Here is a tiny trained network, its code and every weight. The questions are about switching its units off for an input and a class, where a switched-off unit gives its printed mean instead of its output.

import numpy as np


def w(rows, s, z=0):
    codes = np.array(rows[::2]) - 128.0
    scale = np.full(codes.shape[1], s)
    scale[-1] = z or s
    return codes * scale


def f(y):
    return y / 2 * (1 + np.tanh(0.7978845608 * (y + 0.044715 * y**3)))


def log_softmax(a):
    a = a - a.max(-1, keepdims=True)
    return a - np.log(np.exp(a).sum(-1, keepdims=True))


def net(x, mask):
    res = np.array(x, float).reshape(1, 7) / 4 @ E
    y = f(res @ A[0][:, :-1].T + A[0][:, -1])
    res = res + np.where(mask, y, B[0][:, -1]) @ B[0][:, :-1]
    return log_softmax(res[-1] @ U[:, :-1].T + U[:, -1])


A, B = {}, {}
E = w([
[27,94,138,81,88,162,139,118,55,13],'x0',
[113,45,152,43,150,52,101,214,149,69],'x1',
[190,140,254,138,138,134,69,127,101,58],'x2',
[180,247,130,34,90,134,113,175,71,110],'x3',
[141,187,140,135,234,142,153,123,128,97],'x4',
[128,150,96,97,127,52,240,109,96,70],'x5',
[139,129,154,88,154,95,106,39,100,167],'x6',
],0.0092)
A[0] = w([
[100,2,152,124,138,100,92,127,165,116,121],'N1',
[73,78,67,153,164,153,172,129,158,159,124],'N2',
[138,172,166,182,186,111,144,48,153,135,133],'N3',
[167,168,156,101,87,107,117,116,89,131,88],'N4',
[142,99,71,135,165,71,169,188,194,175,98],'N5',
[86,134,116,139,128,145,137,114,112,97,14],'N6',
[149,152,130,98,99,158,51,74,108,191,122],'N7',
[94,5,152,126,132,100,82,144,166,125,156],'N8',
[134,121,110,134,155,79,190,140,160,120,60],'N9',
[166,133,214,81,169,135,35,177,117,85,131],'N10',
[79,133,120,12,135,108,170,97,39,40,164],'N11',
[181,146,87,84,162,101,132,137,172,211,161],'N12',
[111,130,150,130,119,132,101,112,118,113,2],'N13',
[72,88,98,173,163,170,130,141,142,123,80],'N14',
[123,123,111,105,104,102,162,159,141,123,40],'N15',
[116,113,132,161,115,146,140,158,114,90,85],'N16',
[150,158,96,84,166,126,122,125,140,194,54],'N17',
[166,125,157,113,161,94,90,167,131,77,108],'N18',
[86,111,96,126,156,139,70,138,149,150,25],'N19',
[135,129,135,116,172,164,104,172,123,114,58],'N20',
[161,155,158,176,206,127,148,35,144,147,148],'N21',
[106,130,128,137,132,132,121,130,135,131,100],'N22',
[85,114,147,149,112,141,138,141,127,83,69],'N23',
[166,167,104,134,129,137,141,117,126,137,12],'N24',
[157,192,128,125,128,144,160,135,112,160,30],'N25',
],0.012,0.006)
B[0] = w([
[100,64,72,135,147,69,157,111,68,137,196],'N1',
[211,133,194,141,172,178,82,145,194,89,190],'N2',
[197,94,86,101,124,154,170,98,59,136,181],'N3',
[120,125,145,136,152,175,95,112,168,148,166],'N4',
[162,167,179,124,120,78,143,190,111,35,194],'N5',
[70,152,114,80,85,126,138,119,145,148,138],'N6',
[138,125,134,154,68,180,53,152,104,190,184],'N7',
[156,56,85,143,196,62,170,77,88,122,204],'N8',
[161,144,178,133,104,145,111,188,84,96,154],'N9',
[140,219,222,128,148,144,116,225,204,45,214],'N10',
[81,219,74,42,128,2,231,97,143,61,250],'N11',
[44,104,113,154,90,31,132,130,93,125,205],'N12',
[157,118,140,124,124,114,152,167,109,118,129],'N13',
[127,131,125,130,149,174,91,79,199,160,163],'N14',
[132,162,122,117,125,135,132,116,104,93,146],'N15',
[150,111,122,108,164,118,122,80,137,143,141],'N16',
[67,94,110,156,122,91,92,121,106,137,164],'N17',
[116,173,148,117,143,129,136,127,176,83,173],'N18',
[155,95,130,132,178,139,113,96,153,115,144],'N19',
[131,128,159,152,139,134,110,115,166,114,140],'N20',
[184,102,64,125,112,162,168,105,2,136,194],'N21',
[136,125,132,119,148,138,117,115,128,128,127],'N22',
[109,111,87,130,133,104,124,81,128,146,149],'N23',
[111,100,117,141,138,112,128,114,104,133,140],'N24',
[102,89,119,150,134,96,128,93,105,135,156],'N25',
],0.0099,0.019)
U = w([
[170,141,183,163,127,194,88,176,115,105,93],'0',
[127,42,79,156,144,102,139,97,81,155,177],'1',
[126,148,102,101,138,68,205,132,105,86,154],'2',
[105,91,166,88,161,123,136,160,129,150,2],'3',
[113,164,170,122,156,116,117,158,246,87,178],'4',
[52,158,116,131,76,87,75,146,107,196,64],'5',
[145,133,103,130,121,233,110,89,129,187,143],'6',
],0.011,0.0055)

Each question gives the input, the list of numbers given to net, and the class t.
The units are the neurons (one row each of A and B). Each row of codes is followed by its name. A weight is (code - 128) times the scale printed after its matrix; where a second scale follows, it is the last column's (A, B and U).
mask holds one flag per neuron, in row order. A switched-off neuron (its flag False) gives its mean, the last column of its row in B, instead of its output. The means were averaged over made-up inputs and are rounded, as every weight is.
A unit's drop is (log p(t) with every unit on - log p(t) with that unit switched off) / (log p(t) with every unit on - log p(t) with every unit switched off).
The circuit of an input: a set's keep is (log p(t) with only the set's units on - log p(t) with every unit switched off) / (log p(t) with every unit on - log p(t) with every unit switched off). Starting from the 12 units with the biggest drops (on a tie, the unit counted first), units are removed one at a time, each time the one whose removal leaves the highest keep (on an exact tie, the one counted first), for as long as the keep stays at least 0.8.
units of the circuit, in order: the units of the circuit, biggest drop first
unit that matters most: the unit with the biggest drop
k most important neurons: the k neurons with the biggest drops, biggest first
drop of u: that unit's drop, to one decimal
input [3,-3,-6,-5,0,8,-1], class 4: unit that matters most	N2
input [3,-1,-8,-5,6,-1,2], class 0: units of the circuit, in order	(N2, N11)
input [-4,7,-6,4,-3,-3,5], class 5: units of the circuit, in order	(N11, N12)
input [-4,0,1,0,4,-3,0], class 0: 3 most important neurons	(N11, N8, N1)
input [1,-8,6,-4,4,7,-6], class 1: units of the circuit, in order	(N11, N10)
input [-5,-3,7,-1,8,7,8], class 1: units of the circuit, in order	(N21, N11)
input [-5,-3,-8,-2,-1,-1,3], class 1: 2 most important neurons	(N12, N10)
input [-5,-5,-8,-5,-2,5,6], class 1: 2 most important neurons	(N11, N10)
input [7,0,-8,2,0,-2,-5], class 4: 2 most important neurons	(N2, N21)
input [-6,4,-1,-6,-4,4,7], class 1: 2 most important neurons	(N11, N10)
input [5,-2,4,5,-6,-5,-7], class 4: 3 most important neurons	(N21, N10, N3)
input [4,-3,6,-2,7,-5,-8], class 4: 2 most important neurons	(N10, N7)
input [2,-4,5,-1,-2,2,-6], class 0: 4 most important neurons	(N11, N8, N1, N12)
input [5,1,-3,3,-4,-6,8], class 5: units of the circuit, in order	(N7)
input [-1,-5,-3,7,-5,2,-8], class 5: 2 most important neurons	(N11, N8)
input [-7,5,3,-6,-2,-4,1], class 1: 3 most important neurons	(N11, N8, N1)
input [-6,-2,-2,-4,1,7,-6], class 0: 2 most important neurons	(N11, N2)
input [-2,8,7,-1,-4,1,-6], class 4: 2 most important neurons	(N10, N11)
input [1,4,2,-3,-4,-7,1], class 1: drop of N11	0.1
input [6,1,7,3,6,3,-4], class 4: units of the circuit, in order	(N10)
input [6,-3,-3,2,-1,-4,4], class 5: drop of N7	0.2
input [1,-5,1,1,3,-3,-5], class 6: drop of N11	0.3
